Below is a small trained network, with its code and all its weights. Each question gives an input and a target symbol and asks what happens when units are switched off, that is, made to give their printed mean instead of their output.

import numpy as np


def w(rows, s, z=0):
    codes = np.array(rows[::2]) - 128.0
    scale = np.full(codes.shape[1], s)
    scale[-1] = z or s
    return codes * scale


def f(y):
    return y / 2 * (1 + np.tanh(0.7978845608 * (y + 0.044715 * y**3)))


def softmax(a):
    e = np.exp(a - a.max(-1, keepdims=True))
    return e / e.sum(-1, keepdims=True)


def log_softmax(a):
    a = a - a.max(-1, keepdims=True)
    return a - np.log(np.exp(a).sum(-1, keepdims=True))


def net(x, mask):
    ids = ['βγδεζηθλξπστφψω'.index(c) for c in x.split()]
    T = len(ids)
    res = E[ids] + P[:T]
    u = 0
    for l in range(2):
        q, k, v = (res @ M[l].T for M in (Q, K, V))
        z = softmax(np.where(np.tri(T) > 0, q @ k.T / 4**0.5, -1e9)) @ v
        res = res + np.where(mask[u], z, O[l][:, -1]) @ O[l][:, :-1]
        u += 1
        y = f(res @ A[l][:, :-1].T + A[l][:, -1])
        res = res + np.where(mask[u : u + 4], y, B[l][:, -1]) @ B[l][:, :-1]
        u += 4
    return log_softmax(res[-1] @ U[:, :-1].T + U[:, -1])


Q, K, V, O, A, B = {}, {}, {}, {}, {}, {}
E = w([
[125,81,179,151,137,117],'β',
[4,157,202,111,108,106],'γ',
[143,211,155,56,170,70],'δ',
[134,230,92,119,134,162],'ε',
[197,133,14,149,156,115],'ζ',
[109,100,129,86,86,126],'η',
[184,99,100,173,112,102],'θ',
[136,170,161,131,104,163],'λ',
[112,135,221,103,198,119],'ξ',
[237,143,42,109,138,143],'π',
[63,102,181,98,78,100],'σ',
[201,54,128,115,111,133],'τ',
[205,151,169,191,186,80],'φ',
[141,77,127,151,61,87],'ψ',
[136,193,153,174,151,7],'ω',
],0.02)
P = w([
[114,143,144,122,84,143],'0',
[195,172,192,105,60,115],'1',
[65,116,124,136,118,164],'2',
[226,178,213,90,70,100],'3',
[88,106,103,126,147,154],'4',
[233,168,221,71,96,89],'5',
[80,102,101,123,170,149],'6',
[252,163,225,62,124,79],'7',
[78,88,90,114,206,147],'8',
[254,164,216,56,154,71],'9',
[81,86,74,112,239,146],'10',
[239,163,219,60,201,62],'11',
],0.0056)
Q[0] = w([
[217,187,163,117,202,97],'0.h0',
[139,119,90,61,160,53],'0.h0',
[173,140,191,83,125,7],'0.h0',
[112,37,59,128,128,202],'0.h0',
],0.012)
K[0] = w([
[165,186,132,164,173,96],'0.h0',
[138,109,54,115,142,73],'0.h0',
[150,138,170,184,178,8],'0.h0',
[153,37,88,89,71,206],'0.h0',
],0.016)
V[0] = w([
[142,40,110,127,94,69],'0.h0',
[195,78,106,96,114,130],'0.h0',
[170,176,129,192,181,15],'0.h0',
[91,100,70,116,2,199],'0.h0',
],0.0056)
O[0] = w([
[143,39,195,72,37,100,118],'0.h0',
[194,121,129,94,49,187,129],'0.h0',
[174,92,92,78,254,120,254],'0.h0',
[93,117,142,166,83,149,6],'0.h0',
],0.0079,0.0064)
A[0] = w([
[142,90,81,213,52,63,99],'0.n0',
[137,73,139,131,51,3,83],'0.n1',
[150,227,55,178,137,165,4],'0.n2',
[148,122,124,48,46,144,138],'0.n3',
],0.0063,0.0031)
B[0] = w([
[128,2,67,124,173,115,166],'0.n0',
[144,25,184,83,212,84,235],'0.n1',
[169,131,105,178,68,76,253],'0.n2',
[98,137,177,2,187,170,234],'0.n3',
],0.0081,0.0015)
Q[1] = w([
[104,133,163,73,86,140],'1.h0',
[214,175,143,72,214,104],'1.h0',
[177,190,202,54,199,1],'1.h0',
[207,163,200,135,191,27],'1.h0',
],0.0076)
K[1] = w([
[112,123,170,78,105,165],'1.h0',
[128,134,112,93,185,134],'1.h0',
[137,156,149,116,246,90],'1.h0',
[164,131,155,122,238,110],'1.h0',
],0.013)
V[1] = w([
[174,104,95,151,99,143],'1.h0',
[102,113,160,29,101,167],'1.h0',
[85,169,67,2,76,56],'1.h0',
[100,198,139,55,177,198],'1.h0',
],0.0095)
O[1] = w([
[112,127,104,133,194,195,43],'1.h0',
[106,126,149,176,22,160,84],'1.h0',
[39,82,32,100,56,91,124],'1.h0',
[160,172,147,123,10,132,253],'1.h0',
],0.011,0.0058)
A[1] = w([
[197,47,109,161,108,110,91],'1.n0',
[190,52,83,213,171,155,81],'1.n1',
[72,79,253,137,129,80,116],'1.n2',
[173,92,162,175,144,192,255],'1.n3',
],0.0078,0.0091)
B[1] = w([
[96,189,254,40,181,83,168],'1.n0',
[19,119,118,126,80,70,182],'1.n1',
[216,83,112,199,191,93,217],'1.n2',
[70,115,134,133,131,255,254],'1.n3',
],0.0098,0.0091)
U = w([
[158,92,93,194,142,179,235],'β',
[48,179,161,189,123,77,161],'γ',
[78,175,131,62,74,87,126],'δ',
[134,174,46,199,136,138,212],'ε',
[70,109,49,119,143,145,164],'ζ',
[94,99,115,118,72,147,177],'η',
[2,168,178,76,128,137,152],'θ',
[41,208,161,143,102,184,253],'λ',
[188,193,206,138,83,121,105],'ξ',
[163,97,49,96,108,210,200],'π',
[195,66,61,184,110,107,78],'σ',
[102,112,176,58,97,192,31],'τ',
[116,183,158,66,178,177,70],'φ',
[98,82,156,97,130,117,54],'ψ',
[146,106,79,84,156,80,59],'ω',
],0.0075,0.0061)

Each question gives the input, a string of symbols that net reads in full, and the target symbol t.
The units are the heads (4 rows each of Q, K, V and O) and the neurons (one row each of A and B). Each row of codes is followed by its name. A weight is (code - 128) times the scale printed after its matrix; where a second scale follows, it is the last column's (O, A, B and U).
mask holds one flag per unit, layer by layer, with each layer's heads first. A switched-off unit (its flag False) gives its mean, the last column of its rows in O or B, instead of its output. The means were averaged over made-up inputs and are rounded, as every weight is.
A unit's drop is (log p(t) with every unit on - log p(t) with that unit switched off) / (log p(t) with every unit on - log p(t) with every unit switched off).
The circuit of an input: a set's keep is (log p(t) with only the set's units on - log p(t) with every unit switched off) / (log p(t) with every unit on - log p(t) with every unit switched off). Starting from all 10 units, units are removed one at a time, each time the one whose removal leaves the highest keep (on an exact tie, the one counted first), for as long as the keep stays at least 0.8.
circuit, biggest first: the units of the circuit, biggest drop first
top k neurons: the k neurons with the biggest drops, biggest first
top k neurons in layer l: the k neurons of layer l with the biggest drops, biggest first
drop of u: that unit's drop, to one decimal
input γ β π η β δ ξ ζ β ξ β λ, target ξ: circuit, biggest first => 1.h0
input π ω ε π π ψ ζ, target ζ: circuit, biggest first => 1.h0, 1.n1
input β ψ η τ η σ β ε λ, target λ: top 2 neurons => 1.n2, 0.n1
input λ ψ σ β γ γ ω σ, target ω: circuit, biggest first => 1.h0, 0.h0
input π ε ω β ξ β η, target η: circuit, biggest first => 0.h0, 1.h0, 0.n3
input π π δ τ, target δ: circuit, biggest first => 1.h0, 1.n0
input β θ λ φ ζ ζ, target φ: circuit, biggest first => 1.h0, 0.h0, 1.n0
input β η ξ ψ ε φ γ γ, target φ: circuit, biggest first => 0.h0, 1.h0
input ε σ δ η θ γ π ω θ θ δ β, target δ: circuit, biggest first => 1.h0, 0.h0
input φ η ζ π ξ β τ φ π λ, target φ: circuit, biggest first => 1.h0, 0.h0
input ζ π τ, target τ: top 2 neurons in layer 1 => 1.n0, 1.n3
input η β ε φ β β ξ φ, target φ: top 2 neurons in layer 1 => 1.n3, 1.n2
input β β ε γ ξ φ β ε ζ θ π σ, target φ: circuit, biggest first => 0.h0, 1.h0
input β π λ β ε ψ, target ψ: top 2 neurons => 1.n0, 0.n1
input λ β σ λ, target λ: circuit, biggest first => 0.h0, 1.h0, 1.n3
input γ φ β λ β δ π π β ξ δ π, target δ: top 2 neurons => 1.n0, 1.n2
input β θ η π λ β λ λ ψ ψ, target ψ: top 4 neurons => 0.n1, 1.n0, 1.n2, 0.n0
input ξ ε γ η η ε β ψ ω β ξ λ, target ξ: circuit, biggest first => 1.h0
input ε τ τ ψ ξ λ τ γ λ β β ζ, target ξ: circuit, biggest first => 0.h0, 1.h0, 1.n0
input τ τ π ε, target ε: top neuron => 0.n2
input ψ η π π λ ε θ, target θ: top 2 neurons in layer 1 => 1.n0, 1.n1
input φ λ θ, target θ: top 2 neurons => 1.n1, 0.n0
input σ η σ ζ γ, target γ: top 2 neurons => 1.n2, 1.n3
input ε β ζ σ, target σ: top 2 neurons in layer 0 => 0.n1, 0.n3
input σ φ φ λ ζ, target ζ: top 2 neurons => 1.n1, 0.n1
input θ τ ε ε η π β, target β: top 2 neurons in layer 1 => 1.n2, 1.n1
input φ γ ζ π φ β, target φ: circuit, biggest first => 1.h0
input β η ε, target ε: top 2 neurons in layer 0 => 0.n2, 0.n3
input ψ β φ θ β ε θ β β φ ω ζ, target ω: drop of 1.h0 => 0.4
input φ η ω, target ω: drop of 1.n3 => 0.1
